Below is a small trained network, with its code and all its weights. Each question gives an input and a class and asks what happens when units are switched off, that is, made to give their printed mean instead of their output.

import numpy as np


def w(rows, s, z=0):
    codes = np.array(rows[::2]) - 128.0
    scale = np.full(codes.shape[1], s)
    scale[-1] = z or s
    return codes * scale


def f(y):
    return np.maximum(y, 0)


def log_softmax(a):
    a = a - a.max(-1, keepdims=True)
    return a - np.log(np.exp(a).sum(-1, keepdims=True))


def net(x, mask):
    res = np.array(x, float).reshape(1, 8) / 4 @ E
    y = f(res @ A[0][:, :-1].T + A[0][:, -1])
    res = res + np.where(mask, y, B[0][:, -1]) @ B[0][:, :-1]
    return log_softmax(res[-1] @ U[:, :-1].T + U[:, -1])


A, B = {}, {}
E = w([
[127,127,129,131,129,129,130,130,126,128,123],'x0',
[132,128,131,124,131,127,124,126,126,126,128],'x1',
[235,163,113,117,157,121,73,157,111,79,99],'x2',
[129,122,127,135,126,130,127,130,128,124,123],'x3',
[81,234,94,128,46,72,17,80,58,149,46],'x4',
[151,176,174,199,2,67,157,113,214,118,49],'x5',
[102,173,217,73,168,138,94,27,62,53,140],'x6',
[163,130,106,172,129,43,153,66,74,162,191],'x7',
],0.0081)
A[0] = w([
[90,111,64,103,183,160,90,156,62,164,173,47],'n0',
[163,115,77,149,128,45,126,81,81,168,195,68],'n1',
[56,125,115,101,129,199,60,187,170,101,75,47],'n2',
[65,161,73,130,99,101,46,130,78,161,81,1],'n3',
[14,110,134,117,128,128,149,119,117,175,155,26],'n4',
[16,107,102,161,104,125,154,131,128,154,134,32],'n5',
[249,130,101,121,141,123,66,169,96,122,107,30],'n6',
[138,116,39,147,116,117,120,206,150,199,123,9],'n7',
],0.014,0.006)
B[0] = w([
[127,137,193,158,66,94,152,122,184,119,92,247],'n0',
[113,135,71,166,126,157,156,160,26,157,104,223],'n1',
[129,135,55,189,124,119,171,132,5,177,133,212],'n2',
[144,75,191,116,156,149,181,146,186,112,162,235],'n3',
[163,147,60,93,150,143,43,147,161,101,125,183],'n4',
[185,155,55,116,153,112,76,116,170,101,128,187],'n5',
[134,144,24,92,143,133,55,120,209,123,143,215],'n6',
[98,136,224,96,139,133,121,82,91,89,134,229],'n7',
],0.014,0.013)
U = w([
[152,149,71,106,146,122,63,129,162,124,126,61],'0',
[156,38,139,123,193,171,205,191,176,133,195,111],'1',
[116,138,94,158,118,132,141,145,69,165,111,82],'2',
[134,164,155,172,2,56,128,126,190,132,35,116],'3',
[69,161,187,72,163,130,69,47,53,82,138,161],'4',
[109,123,120,117,122,122,113,140,136,153,124,254],'5',
],0.0094,0.0099)

Each question gives the input, the list of numbers given to net, and the class t.
The units are the neurons (one row each of A and B). Each row of codes is followed by its name. A weight is (code - 128) times the scale printed after its matrix; where a second scale follows, it is the last column's (A, B and U).
mask holds one flag per neuron, in row order. A switched-off neuron (its flag False) gives its mean, the last column of its row in B, instead of its output. The means were averaged over made-up inputs and are rounded, as every weight is.
A unit's drop is (log p(t) with every unit on - log p(t) with that unit switched off) / (log p(t) with every unit on - log p(t) with every unit switched off).
The circuit of an input: a set's keep is (log p(t) with only the set's units on - log p(t) with every unit switched off) / (log p(t) with every unit on - log p(t) with every unit switched off). Starting from all 8 units, units are removed one at a time, each time the one whose removal leaves the highest keep (on an exact tie, the one counted first), for as long as the keep stays at least 0.8.
circuit, biggest first: the units of the circuit, biggest drop first
k most important neurons: the k neurons with the biggest drops, biggest first
drop of u: that unit's drop, to one decimal
input [-7,-1,-7,-2,-5,4,3,-5], class 0: 3 most important neurons : (n3 n4 n0)
input [-7,-5,-3,7,1,-3,-2,7], class 2: circuit, biggest first : (n1)
input [-6,7,-5,3,-6,-2,6,-5], class 5: circuit, biggest first : (n3 n7)
input [8,8,4,2,-4,-5,5,-5], class 5: circuit, biggest first : (n3 n7 n0)
input [6,-4,-7,-4,-2,6,-4,7], class 0: 2 most important neurons : (n5 n0)
input [-2,-2,-4,-5,-2,4,-1,-3], class 0: circuit, biggest first : (n0 n5)
input [6,1,-7,-3,8,-2,-1,2], class 1: 2 most important neurons : (n3 n6)
input [3,0,-5,8,2,1,2,-4], class 0: circuit, biggest first : (n4 n5)
input [7,-3,-1,-3,4,7,4,7], class 2: 2 most important neurons : (n0 n1)
input [-6,-2,7,1,-5,-6,-3,-4], class 0: 2 most important neurons : (n6 n3)
input [4,4,2,2,5,6,-7,2], class 4: circuit, biggest first : (n7 n0)
input [8,5,-6,-5,1,4,5,-6], class 0: circuit, biggest first : (n7 n0)
input [5,-2,-8,8,-2,-8,4,-8], class 0: 2 most important neurons : (n4 n5)
input [0,3,3,7,-4,5,-8,-5], class 4: circuit, biggest first : (n7)
input [-6,6,1,0,-2,-6,4,5], class 3: 3 most important neurons : (n0 n2 n7)
input [7,6,7,6,-5,8,7,8], class 2: circuit, biggest first : (n0 n1)
input [-4,1,-3,-4,7,-7,6,-3], class 1: 2 most important neurons : (n3 n7)
input [-6,-8,-7,-6,2,-2,-8,-8], class 2: 3 most important neurons : (n2 n6 n7)
input [1,-8,8,-4,6,4,3,7], class 0: 4 most important neurons : (n6 n2 n0 n7)
input [6,-1,7,-2,-3,-4,-5,-3], class 0: 2 most important neurons : (n6 n3)
input [-7,2,-7,-6,6,-4,-1,-7], class 0: 2 most important neurons : (n4 n5)
input [6,0,7,1,1,3,-1,-1], class 0: circuit, biggest first : (n6)
input [-8,-2,1,3,-2,1,-5,-8], class 2: drop of n2 : 0.9
input [-1,7,-3,-8,3,-4,0,-8], class 2: drop of n2 : 1.6
